What each symbol does to the nodes:
w823 c w297
w823 t w8
w823 y w931
w823 m w986
w823 z w993
w823 r w486
w530 c w563
w530 t w297
w530 y w320
w530 m w789
w530 z w485
w530 r w659
w453 c w982
w453 t w539
w453 y w455
w453 m w656
w453 z w302
w453 r w479
w194 c w464
w194 t w453
w194 y w479
w194 m w982
w194 z w467
w194 r w977
w11 c w888
w11 t w40
w11 y w823
w11 m w916
w11 z w297
w11 r w137
w324 c w463
w324 t w285
w324 y w935
w324 m w90
w324 z w833
w324 r w786
w946 c w40
w946 t w530
w946 y w659
w946 m w563
w946 z w8
w946 r w243
w197 c w479
w197 t w282
w197 y w700
w197 m w455
w197 z w521
w197 r w883
w545 c w285
w545 t w533
w545 y w656
w545 m w385
w545 z w882
w545 r w982
w659 c w8
w659 t w320
w659 y w960
w659 m w485
w659 z w287
w659 r w217
w533 c w385
w533 t w833
w533 y w607
w533 m w842
w533 z w88
w533 r w656
w60 c w929
w60 t w432
w60 y w285
w60 m w505
w60 z w90
w60 r w324
w142 c w373
w142 t w729
w142 y w220
w142 m w874
w142 z w432
w142 r w842
w583 c w272
w583 t w777
w583 y w752
w583 m w486
w583 z w291
w583 r w474
w479 c w467
w479 t w455
w479 y w521
w479 m w302
w479 z w593
w479 r w404
w904 c w397
w904 t w142
w904 y w842
w904 m w373
w904 z w60
w904 r w385
w993 c w946
w993 t w137
w993 y w272
w993 m w530
w993 z w659
w993 r w985
w464 c w786
w464 t w982
w464 y w467
w464 m w935
w464 z w875
w464 r w119
w593 c w565
w593 t w977
w593 y w885
w593 m w119
w593 z w282
w593 r w976
w986 c w676
w986 t w11
w986 y w137
w986 m w888
w986 z w530
w986 r w993
w297 c w789
w297 t w986
w297 y w993
w297 m w676
w297 z w946
w297 r w320
w882 c w809
w882 t w88
w882 y w464
w882 m w324
w882 z w786
w882 r w73
w609 c w746
w609 t w976
w609 y w563
w609 m w197
w609 z w883
w609 r w40
w786 c w533
w786 t w935
w786 y w875
w786 m w833
w786 z w607
w786 r w539
w977 c w119
w977 t w479
w977 y w404
w977 m w467
w977 z w178
w977 r w885
w976 c w197
w976 t w885
w976 y w789
w976 m w282
w976 z w700
w976 r w563
w552 c w217
w552 t w291
w552 y w373
w552 m w960
w552 z w342
w552 r w397
w883 c w404
w883 t w700
w883 y w11
w883 m w521
w883 z w888
w883 r w986
w888 c w976
w888 t w916
w888 y w297
w888 m w885
w888 z w789
w888 r w530
w272 c w659
w272 t w486
w272 y w291
w272 m w320
w272 z w960
w272 r w552
w809 c w220
w809 t w324
w809 y w786
w809 m w463
w809 z w533
w809 r w747
w700 c w521
w700 t w609
w700 y w40
w700 m w746
w700 z w916
w700 r w11
w407 c w957
w407 t w342
w407 y w929
w407 m w583
w407 z w474
w407 r w729
w287 c w137
w287 t w243
w287 y w777
w287 m w823
w287 z w486
w287 r w583
w629 c w777
w629 t w552
w629 y w397
w629 m w217
w629 z w407
w629 r w505
w777 c w486
w777 t w217
w777 y w407
w777 m w931
w777 z w957
w777 r w752
w929 c w474
w929 t w505
w929 y w90
w929 m w752
w929 z w142
w929 r w463
w282 c w455
w282 t w178
w282 y w609
w282 m w886
w282 z w746
w282 r w700
w521 c w593
w521 t w746
w521 y w916
w521 m w977
w521 z w885
w521 r w888
w90 c w142
w90 t w962
w90 y w809
w90 m w729
w90 z w220
w90 r w833
w931 c w993
w931 t w287
w931 y w583
w931 m w137
w931 z w272
w931 r w957
w916 c w885
w916 t w883
w916 y w986
w916 m w404
w916 z w676
w916 r w297
w747 c w545
w747 t w786
w747 y w539
w747 m w533
w747 z w656
w747 r w453
w957 c w985
w957 t w583
w957 y w474
w957 m w272
w957 z w552
w957 r w874
w746 c w977
w746 t w197
w746 y w883
w746 m w479
w746 z w404
w746 r w916
w220 c w432
w220 t w463
w220 y w533
w220 m w904
w220 z w385
w220 r w545
w485 c w11
w485 t w946
w485 y w243
w485 m w40
w485 z w823
w485 r w287
w960 c w287
w960 t w985
w960 y w629
w960 m w243
w960 z w777
w960 r w342
w474 c w552
w474 t w752
w474 y w142
w474 m w291
w474 z w373
w474 r w904
w119 c w539
w119 t w467
w119 y w178
w119 m w875
w119 z w886
w119 r w282
w833 c w842
w833 t w809
w833 y w747
w833 m w220
w833 z w545
w833 r w607
w320 c w485
w320 t w993
w320 y w985
w320 m w946
w320 z w243
w320 r w960
w729 c w874
w729 t w929
w729 y w463
w729 m w474
w729 z w904
w729 r w220
w874 c w629
w874 t w474
w874 y w904
w874 m w552
w874 z w397
w874 r w432
w137 c w530
w137 t w823
w137 y w486
w137 m w297
w137 z w320
w137 r w272
w404 c w178
w404 t w521
w404 y w888
w404 m w593
w404 z w976
w404 r w676
w676 c w609
w676 t w888
w676 y w530
w676 m w976
w676 z w563
w676 r w946
w886 c w194
w886 t w565
w886 y w197
w886 m w453
w886 z w479
w886 r w746
w565 c w453
w565 t w119
w565 y w282
w565 m w539
w565 z w455
w565 r w197
w217 c w931
w217 t w960
w217 y w342
w217 m w287
w217 z w583
w217 r w407
w842 c w60
w842 t w220
w842 y w545
w842 m w432
w842 z w285
w842 r w88
w8 c w986
w8 t w485
w8 y w287
w8 m w11
w8 z w137
w8 r w931
w875 c w607
w875 t w73
w875 y w565
w875 m w747
w875 z w453
w875 r w886
w178 c w886
w178 t w593
w178 y w976
w178 m w565
w178 z w197
w178 r w609
w539 c w656
w539 t w875
w539 y w886
w539 m w607
w539 z w194
w539 r w455
w302 c w73
w302 t w194
w302 y w977
w302 m w464
w302 z w119
w302 r w593
w397 c w407
w397 t w373
w397 y w60
w397 m w342
w397 z w929
w397 r w962
w291 c w960
w291 t w957
w291 y w874
w291 m w985
w291 z w629
w291 r w373
w73 c w747
w73 t w464
w73 y w119
w73 m w786
w73 z w539
w73 r w565
w432 c w505
w432 t w904
w432 y w385
w432 m w397
w432 z w962
w432 r w285
w486 c w320
w486 t w931
w486 y w957
w486 m w993
w486 z w985
w486 r w291
w962 c w729
w962 t w60
w962 y w324
w962 m w929
w962 z w463
w962 r w809
w342 c w583
w342 t w629
w342 y w505
w342 m w777
w342 z w752
w342 r w929
w40 c w916
w40 t w563
w40 y w8
w40 m w883
w40 z w986
w40 r w823
w373 c w342
w373 t w874
w373 y w432
w373 m w629
w373 z w505
w373 r w60
w563 c w883
w563 t w789
w563 y w485
w563 m w700
w563 z w11
w563 r w8
w505 c w752
w505 t w397
w505 y w962
w505 m w407
w505 z w729
w505 r w90
w88 c w324
w88 t w545
w88 y w982
w88 m w285
w88 z w935
w88 r w464
w656 c w882
w656 t w607
w656 y w194
w656 m w88
w656 z w464
w656 r w302
w752 c w291
w752 t w407
w752 y w729
w752 m w957
w752 z w874
w752 r w142
w935 c w833
w935 t w882
w935 y w73
w935 m w809
w935 z w747
w935 r w875
w467 c w875
w467 t w302
w467 y w593
w467 m w73
w467 z w565
w467 r w178
w982 c w935
w982 t w656
w982 y w302
w982 m w882
w982 z w73
w982 r w467
w885 c w282
w885 t w404
w885 y w676
w885 m w178
w885 z w609
w885 r w789
w243 c w823
w243 t w659
w243 y w217
w243 m w8
w243 z w931
w243 r w777
w463 c w904
w463 t w90
w463 y w833
w463 m w142
w463 z w842
w463 r w533
w385 c w962
w385 t w842
w385 y w88
w385 m w60
w385 z w324
w385 r w882
w985 c w243
w985 t w272
w985 y w552
w985 m w659
w985 z w217
w985 r w629
w285 c w90
w285 t w385
w285 y w882
w285 m w962
w285 z w809
w285 r w935
w607 c w88
w607 t w747
w607 y w453
w607 m w545
w607 z w982
w607 r w194
w789 c w700
w789 t w676
w789 y w946
w789 m w609
w789 z w40
w789 r w485
w455 c w302
w455 t w886
w455 y w746
w455 m w194
w455 z w977
w455 r w521

The rows follow the links: the fewer symbols apart two nodes are, the more alike their rows tend to be.

Each row is also shifted at random along 8 hidden directions that mean nothing.

Rows with their nodes:
-39,21,-8,-14,4,-2,-29,17,7,-14,30,17,-43,-15,29,23,10,-19,19,-54,-21,41,37,30,-1,-9,-18,23,-13,-31,7,44,13,24,-16,6,22,-20,-68,58,-28,-11: w882
-40,-11,-6,-22,-10,20,-8,-26,8,15,8,-26,12,-8,-18,17,-6,31,1,9,-16,0,8,26,-2,-8,-17,17,-20,-28,-29,16,33,4,-32,-5,-23,-23,10,5,2,-6: w656
-10,-21,-10,-3,22,-1,18,-15,8,-12,35,3,-28,-4,13,21,8,11,11,-35,19,0,-25,6,36,-10,-17,-9,-20,22,-45,-16,-2,26,-39,0,16,9,29,6,-31,2: w539
-69,3,0,-27,-11,22,35,-66,8,-57,19,6,-22,-26,-8,-11,14,6,-12,-18,5,-1,-7,16,13,-73,-15,-31,11,51,-20,-41,34,-46,-61,-29,-23,-10,-2,-66,-29,32: w786
-40,-17,-5,40,10,13,-18,-26,2,30,-11,32,-63,-26,-29,-25,-16,-13,-14,-37,-21,35,-24,2,27,9,-3,7,-12,52,-8,-61,1,32,-59,4,51,48,-45,14,-46,-31: w90
-43,3,25,-3,-4,-14,-17,31,-1,9,-29,14,-7,12,-17,5,0,15,-1,-2,-15,22,4,5,-14,25,30,42,-7,-24,19,1,-32,15,30,24,-7,3,-37,-8,16,-33: w297
32,22,8,25,-2,-4,12,1,0,-14,-11,-5,11,-44,2,-22,-8,-31,-5,7,3,-9,0,-16,-31,-32,17,-3,21,-16,25,24,-8,-27,-27,5,-10,-14,-5,-11,14,15: w931
88,7,2,36,18,-10,9,-23,2,-14,18,-37,19,-15,10,-6,-37,-14,18,10,16,-12,-1,-22,-14,-40,8,-4,-21,3,-65,54,-12,-48,-49,15,-25,-9,51,42,15,62: w243
-12,0,-2,42,-20,13,7,-51,22,10,-5,-30,15,-25,-35,-35,-48,21,-32,31,44,-27,-32,6,-32,-52,10,9,-68,-15,-42,3,11,-47,-63,1,-50,-41,-9,-26,36,36: w217
-10,2,6,36,24,-11,6,22,-11,20,-37,-12,10,-56,-13,-13,-20,-20,7,-3,-28,1,-2,-30,-11,-3,27,23,31,-20,11,27,-28,6,-55,32,16,22,1,22,-4,-10: w993
127,-11,15,27,-1,-5,33,0,16,1,29,20,2,-60,1,5,23,-23,-2,-4,31,-11,-60,-2,-24,11,2,-4,-21,-44,17,7,-10,75,-45,11,9,-19,82,-18,19,-32: w976
58,15,-26,19,10,-2,1,24,-3,-1,11,-20,-30,19,19,7,-3,5,1,-10,7,1,1,-15,21,-27,-9,-24,18,30,-20,-36,-6,-10,6,-23,17,-2,-4,-23,-19,25: w874
-56,19,-33,9,4,-10,-19,29,13,-5,21,-2,-31,40,39,4,-21,18,-5,-26,51,-3,9,12,11,-28,-15,2,-57,-14,-18,4,-4,-15,22,-7,2,-33,-90,19,2,25: w505
-15,-6,26,-26,-8,13,49,-10,4,-59,2,51,-9,-54,6,-4,34,-22,-3,-15,35,-18,-28,-11,-8,16,3,-10,5,16,47,-28,-17,46,-17,5,11,18,25,-37,9,-47: w521
4,-25,27,-1,24,-1,27,-53,-15,-14,-20,-7,43,-42,-25,-18,-10,-25,15,17,-32,-14,-3,-31,-1,6,15,-13,43,38,-22,29,-5,-35,-52,23,-4,55,78,35,-12,20: w885
30,13,-2,4,-3,-13,23,22,-8,-7,-15,-27,17,35,-4,-9,9,26,-14,28,4,-28,-12,-19,8,-42,16,-28,44,20,-1,-47,-12,-52,37,-27,-29,-19,21,-99,13,39: w287
61,23,-14,-4,3,6,-27,76,-1,-2,-3,-51,-64,-29,14,70,-9,19,33,-21,-50,39,54,-12,1,-5,5,61,26,-25,-41,19,-27,51,-35,3,10,-14,-7,20,-15,-30: w629
-3,-1,-38,15,-8,29,-9,6,4,58,-11,-39,50,-70,-13,-4,-22,-6,-11,36,6,-36,2,-1,-34,11,-29,12,-6,-87,25,57,44,40,-63,-2,-1,-31,8,49,22,-25: w385
-7,-16,25,-9,1,-13,-12,1,5,8,10,13,-19,13,-15,23,14,17,9,-19,-26,33,-8,28,3,17,13,36,-24,-17,-19,8,-10,32,0,24,-2,-5,13,8,-6,-25: w282
-80,-6,-17,27,38,-37,-9,46,11,34,25,18,-37,11,25,14,12,8,6,-79,-1,28,-30,30,36,-15,-2,23,-29,-52,-3,9,-12,51,-21,26,44,-20,-54,23,-37,-14: w467
16,3,16,-9,23,-18,52,-7,-2,-61,15,1,-15,-4,19,7,24,1,14,-26,2,-9,-22,-18,25,-52,14,-31,43,46,-23,-31,-23,-33,-17,-5,-9,6,52,-67,-21,37: w883
-74,30,-15,-21,-7,2,-20,29,-3,-12,-10,-33,-36,31,9,24,-7,32,8,-16,-36,22,51,12,17,-53,-6,17,24,4,-26,-10,6,-43,8,-21,-15,-28,-70,-29,-25,26: w729
8,-2,30,0,15,-12,-33,-1,-6,5,-17,-46,-1,4,-22,28,-38,19,33,5,-61,39,46,-4,-11,3,32,62,-11,-9,-77,72,-27,-28,-26,41,-26,15,19,70,1,18: w530
14,6,15,-29,-10,3,24,-34,12,-63,50,52,34,-26,45,-10,24,-51,4,-9,71,-25,-2,12,-36,13,-22,-34,-43,-27,47,63,15,4,25,4,-5,-17,7,55,31,6: w886
-43,14,-14,-48,-12,32,-1,-22,8,-68,20,-28,-30,-7,24,40,-26,20,21,-6,23,-5,58,-2,7,-29,-25,8,-28,37,-65,20,8,-31,-27,-17,-33,-6,-22,34,-2,23: w962
-39,2,15,12,26,-9,13,13,-6,-41,-16,25,-21,-34,18,-7,-19,-32,19,-26,23,-3,5,-37,3,12,19,11,4,35,0,14,-51,0,-23,28,26,53,-21,46,-8,-8: w137
85,4,19,11,-9,-3,-28,-27,-10,-8,-8,5,-6,55,-10,-15,-16,-13,1,22,-21,29,24,-10,-5,17,19,-10,2,67,-29,-11,-16,-49,50,-4,-9,37,13,21,2,29: w960
1,-36,-32,14,6,5,-28,-12,-6,63,-10,-16,1,73,-21,-6,-20,38,-11,24,-2,-5,-11,0,46,37,-17,-18,-17,52,-42,-56,12,-4,40,-16,17,38,4,7,-16,5: w220

From each start, follow one symbol. Which node do you reach?
Answers are names.
17,23,21,-5,-7,3,58,-15,5,-48,1,-20,42,-96,-3,-9,19,-25,-2,12,-2,-33,-15,-9,-48,-67,15,-8,49,-59,40,43,12,-21,-76,2,-39,-53,49,-61,25,19
y	w297
72,15,11,-11,-31,19,-14,11,-4,-21,-14,-7,-25,10,-9,16,-1,6,-1,26,-11,11,27,-13,-14,17,10,8,15,35,0,-31,-10,4,31,-17,-11,9,11,-27,13,-18
c	w272
-77,-14,4,-25,-1,14,-25,-14,-5,11,-9,21,10,-9,-4,4,-7,-12,10,-5,-20,11,28,10,-1,53,-14,18,-11,-7,22,34,15,24,6,15,20,33,-29,79,-9,-36
r	w467
14,-15,8,-34,-5,17,-24,-13,-15,9,-5,6,17,-5,-10,15,13,-19,17,12,-48,15,38,3,2,61,-14,5,30,10,15,26,17,29,18,6,19,43,29,67,-13,-34
z	w875
-57,4,-39,1,2,16,-6,29,16,9,13,-12,-15,-39,26,23,-22,8,5,-18,46,-18,9,4,-3,8,-32,27,-53,-59,-4,35,10,57,-44,4,12,-28,-50,57,11,-29
m	w432
-78,-28,16,-8,20,-26,-24,10,-4,40,-18,-16,-4,62,-31,20,-6,55,12,-10,-47,29,-1,20,36,14,19,39,-13,-1,-55,-6,-16,-4,22,27,-10,13,-4,4,-18,-2
z	w521
-14,5,36,5,-8,-6,6,-22,5,-18,5,67,-25,-48,-13,-19,41,-45,-7,-42,-28,38,-25,24,-17,4,13,5,16,-12,68,-13,4,41,-25,16,29,5,-14,-16,-22,-46
t	w479
59,23,-33,9,-18,3,-17,51,-1,27,2,-7,13,18,26,2,4,-9,-12,24,27,-18,10,-2,-15,21,-13,-11,1,-43,49,2,12,23,60,-23,10,-32,-25,-2,26,-12
m	w629
-34,9,-4,-18,-21,11,-13,-4,-5,28,-14,-2,12,-9,-21,-7,25,4,-15,10,-53,15,12,29,-8,-9,-10,-2,46,-30,46,-10,41,1,3,-20,-3,-24,-20,-36,-14,-16
m	w809
-26,-13,-36,46,23,-11,-16,37,5,49,-8,-11,-30,49,6,-5,-34,32,-10,-12,39,-8,-25,-12,42,12,-2,6,-45,20,-39,-40,-26,8,16,0,28,17,-48,10,-9,5
y	w929
-4,6,36,-1,-1,-13,3,-20,-5,-18,-15,9,12,2,-15,-14,6,-8,2,1,-32,20,6,4,-15,-17,33,8,21,10,1,11,-13,-42,1,17,-20,6,7,-19,0,19
m	w883
3,12,-31,25,10,0,3,41,-3,25,-23,-41,-17,-16,-1,9,-14,18,-4,2,-16,-11,-2,-19,14,-31,-1,5,35,-5,-10,-28,-5,1,-32,-16,8,-10,-13,-41,-14,4
r	w142
-116,-18,-9,-28,4,23,37,-37,2,-23,-10,13,47,-47,0,-23,-4,-7,-9,15,49,-55,-13,-11,0,9,-24,-25,-9,-3,28,11,21,-4,-34,-3,-5,14,-3,15,10,-10
m	w747
18,10,-18,-27,-2,18,-9,-7,-23,7,-14,-27,50,-38,7,0,2,-38,14,27,-55,-12,55,-20,-15,15,-24,-22,77,-11,34,55,39,-20,-9,-11,10,18,25,57,-14,9
y	w786
-25,1,-12,45,17,-5,-3,-30,-10,13,-15,26,-29,8,-5,-55,-13,-33,-16,-22,-10,11,-18,-14,27,-22,3,-41,30,74,6,-60,-2,-48,-16,-12,38,48,-47,-7,-45,29
t	w373
